Below is a small trained network, with its code and all its weights. Each question gives an input and a class and asks what happens when units are switched off, that is, made to give their printed mean instead of their output.

import numpy as np


def w(rows, s, z=0):
    codes = np.array(rows[::2]) - 128.0
    scale = np.full(codes.shape[1], s)
    scale[-1] = z or s
    return codes * scale


def norm(h):
    return h / np.sqrt((h * h).mean(-1, keepdims=True) + 1e-5)


def f(y):
    return np.maximum(y, 0)


def log_softmax(a):
    a = a - a.max(-1, keepdims=True)
    return a - np.log(np.exp(a).sum(-1, keepdims=True))


def net(x, mask):
    res = np.array(x, float).reshape(1, 6) / 4 @ E
    u = 0
    for l in range(4):
        y = f(norm(res) @ A[l][:, :-1].T + A[l][:, -1])
        res = res + np.where(mask[u : u + 7], y, B[l][:, -1]) @ B[l][:, :-1]
        u += 7
    return log_softmax(norm(res)[-1] @ U[:, :-1].T + U[:, -1])


A, B = {}, {}
E = w([
[35,40,137,151,97],'x0',
[126,181,153,101,126],'x1',
[135,166,98,47,157],'x2',
[146,4,209,48,194],'x3',
[213,127,97,148,68],'x4',
[194,99,79,170,215],'x5',
],0.0037)
A[0] = w([
[198,187,150,163,117,5],'0.n0',
[138,134,73,89,207,45],'0.n1',
[93,120,106,97,26,71],'0.n2',
[59,69,133,85,137,136],'0.n3',
[114,254,89,130,111,131],'0.n4',
[167,133,19,100,211,38],'0.n5',
[107,204,150,105,147,78],'0.n6',
],0.0063,0.0018)
B[0] = w([
[255,146,99,145,39,172],'0.n0',
[120,143,155,150,244,191],'0.n1',
[108,116,21,102,96,193],'0.n2',
[242,120,172,141,58,223],'0.n3',
[137,30,162,70,131,255],'0.n4',
[160,73,77,123,226,219],'0.n5',
[100,194,211,144,82,188],'0.n6',
],0.0048,0.0035)
A[1] = w([
[115,29,37,134,83,144],'1.n0',
[58,237,226,74,151,5],'1.n1',
[87,92,77,139,82,98],'1.n2',
[209,74,2,178,59,93],'1.n3',
[77,101,77,253,104,57],'1.n4',
[84,21,61,90,204,19],'1.n5',
[117,153,213,167,85,99],'1.n6',
],0.0044,0.0022)
B[1] = w([
[134,80,154,140,170,244],'1.n0',
[60,200,228,166,127,187],'1.n1',
[117,147,95,144,98,184],'1.n2',
[112,170,212,149,145,253],'1.n3',
[83,104,97,254,128,196],'1.n4',
[138,210,114,91,108,198],'1.n5',
[175,98,135,135,202,182],'1.n6',
],0.0057,0.0025)
A[2] = w([
[195,226,213,175,94,4],'2.n0',
[97,183,40,78,20,56],'2.n1',
[87,39,206,63,144,96],'2.n2',
[189,62,199,91,98,214],'2.n3',
[254,149,92,153,101,66],'2.n4',
[72,114,166,116,28,64],'2.n5',
[124,169,144,102,190,56],'2.n6',
],0.006,0.0024)
B[2] = w([
[160,187,109,144,52,182],'2.n0',
[69,100,1,59,170,169],'2.n1',
[154,58,199,77,63,214],'2.n2',
[137,135,79,142,55,253],'2.n3',
[162,178,59,110,136,185],'2.n4',
[155,186,127,65,237,194],'2.n5',
[135,136,144,179,146,166],'2.n6',
],0.0056,0.0045)
A[3] = w([
[111,198,156,77,109,50],'3.n0',
[162,131,102,52,157,127],'3.n1',
[99,86,121,73,81,178],'3.n2',
[100,113,131,200,123,6],'3.n3',
[105,115,115,174,132,38],'3.n4',
[144,95,77,116,172,95],'3.n5',
[153,149,122,128,255,33],'3.n6',
],0.0085,0.0023)
B[3] = w([
[65,178,170,145,173,200],'3.n0',
[82,136,95,214,182,245],'3.n1',
[87,82,90,77,137,238],'3.n2',
[78,121,147,246,63,176],'3.n3',
[54,135,116,253,81,161],'3.n4',
[83,144,188,124,178,198],'3.n5',
[160,74,170,128,226,254],'3.n6',
],0.0064,0.0035)
U = w([
[206,203,59,137,82,72],'0',
[93,191,233,94,105,2],'1',
[182,99,136,133,234,234],'2',
[74,96,116,240,81,25],'3',
[139,3,173,62,65,221],'4',
[37,138,58,61,132,111],'5',
],0.019,0.0016)

Each question gives the input, the list of numbers given to net, and the class t.
The units are the neurons (one row each of A and B). Each row of codes is followed by its name. A weight is (code - 128) times the scale printed after its matrix; where a second scale follows, it is the last column's (A, B and U).
mask holds one flag per neuron, layer by layer. A switched-off neuron (its flag False) gives its mean, the last column of its row in B, instead of its output. The means were averaged over made-up inputs and are rounded, as every weight is.
A unit's drop is (log p(t) with every unit on - log p(t) with that unit switched off) / (log p(t) with every unit on - log p(t) with every unit switched off).
The circuit of an input: a set's keep is (log p(t) with only the set's units on - log p(t) with every unit switched off) / (log p(t) with every unit on - log p(t) with every unit switched off). Starting from the 12 units with the biggest drops (on a tie, the unit counted first), units are removed one at a time, each time the one whose removal leaves the highest keep (on an exact tie, the one counted first), for as long as the keep stays at least 0.8.
units of the circuit, in order: the units of the circuit, biggest drop first
unit that matters most: the unit with the biggest drop
top k neurons: the k neurons with the biggest drops, biggest first
k most important neurons of layer l: the k neurons of layer l with the biggest drops, biggest first
drop when u is switched off: that unit's drop, to one decimal
input [-6,-1,4,-7,-4,-5], class 1: units of the circuit, in order => [0.n4]
input [-1,-7,-4,1,-8,3], class 3: units of the circuit, in order => [2.n5, 3.n3]
input [-1,-2,-7,-1,7,6], class 0: units of the circuit, in order => [2.n4, 3.n6]
input [3,-6,-4,1,-8,-2], class 4: top 2 neurons => [2.n2, 0.n3]
input [6,6,3,3,3,5], class 4: top 4 neurons => [2.n5, 0.n3, 2.n2, 2.n3]
input [-6,0,6,-7,2,-6], class 5: units of the circuit, in order => [2.n1, 0.n4]
input [-1,4,3,5,-3,-3], class 1: top 3 neurons => [1.n1, 0.n4, 0.n5]
input [4,6,-3,6,7,8], class 4: units of the circuit, in order => [2.n3, 2.n2, 3.n6]
input [-5,1,3,1,-2,-1], class 1: top 4 neurons => [0.n6, 1.n1, 2.n5, 0.n2]
input [-3,4,-8,-6,-1,-7], class 5: top 2 neurons => [2.n1, 0.n2]
input [3,-1,-5,1,-3,8], class 3: 2 most important neurons of layer 1 => [1.n4, 1.n6]
input [-1,-2,0,0,-2,-4], class 5: top 2 neurons => [0.n2, 2.n5]
input [-6,5,-3,1,-8,2], class 1: top 2 neurons => [0.n6, 1.n1]
input [2,3,2,-6,-3,-3], class 5: units of the circuit, in order => [2.n1]
input [-2,8,-6,0,-4,2], class 1: top 2 neurons => [1.n1, 0.n3]
input [-2,-1,6,1,-6,-1], class 1: top 2 neurons => [0.n6, 1.n1]
input [-3,2,0,7,-6,-3], class 4: top 3 neurons => [2.n2, 0.n3, 1.n3]
input [-8,-1,3,-7,-4,6], class 2: 2 most important neurons of layer 0 => [0.n5, 0.n4]
input [1,2,-5,-6,7,-4], class 0: top 3 neurons => [0.n0, 1.n3, 2.n5]
input [1,8,-6,-2,5,7], class 0: unit that matters most => 0.n0
input [1,-8,2,-8,-6,-3], class 5: top 2 neurons => [2.n1, 0.n4]
input [2,-3,5,-4,-7,0], class 1: top 2 neurons => [1.n1, 0.n6]
input [-5,-6,5,2,4,-6], class 5: drop when 0.n3 is switched off => 0.3
input [3,-4,5,-3,2,-1], class 5: drop when 0.n2 is switched off => 0.3
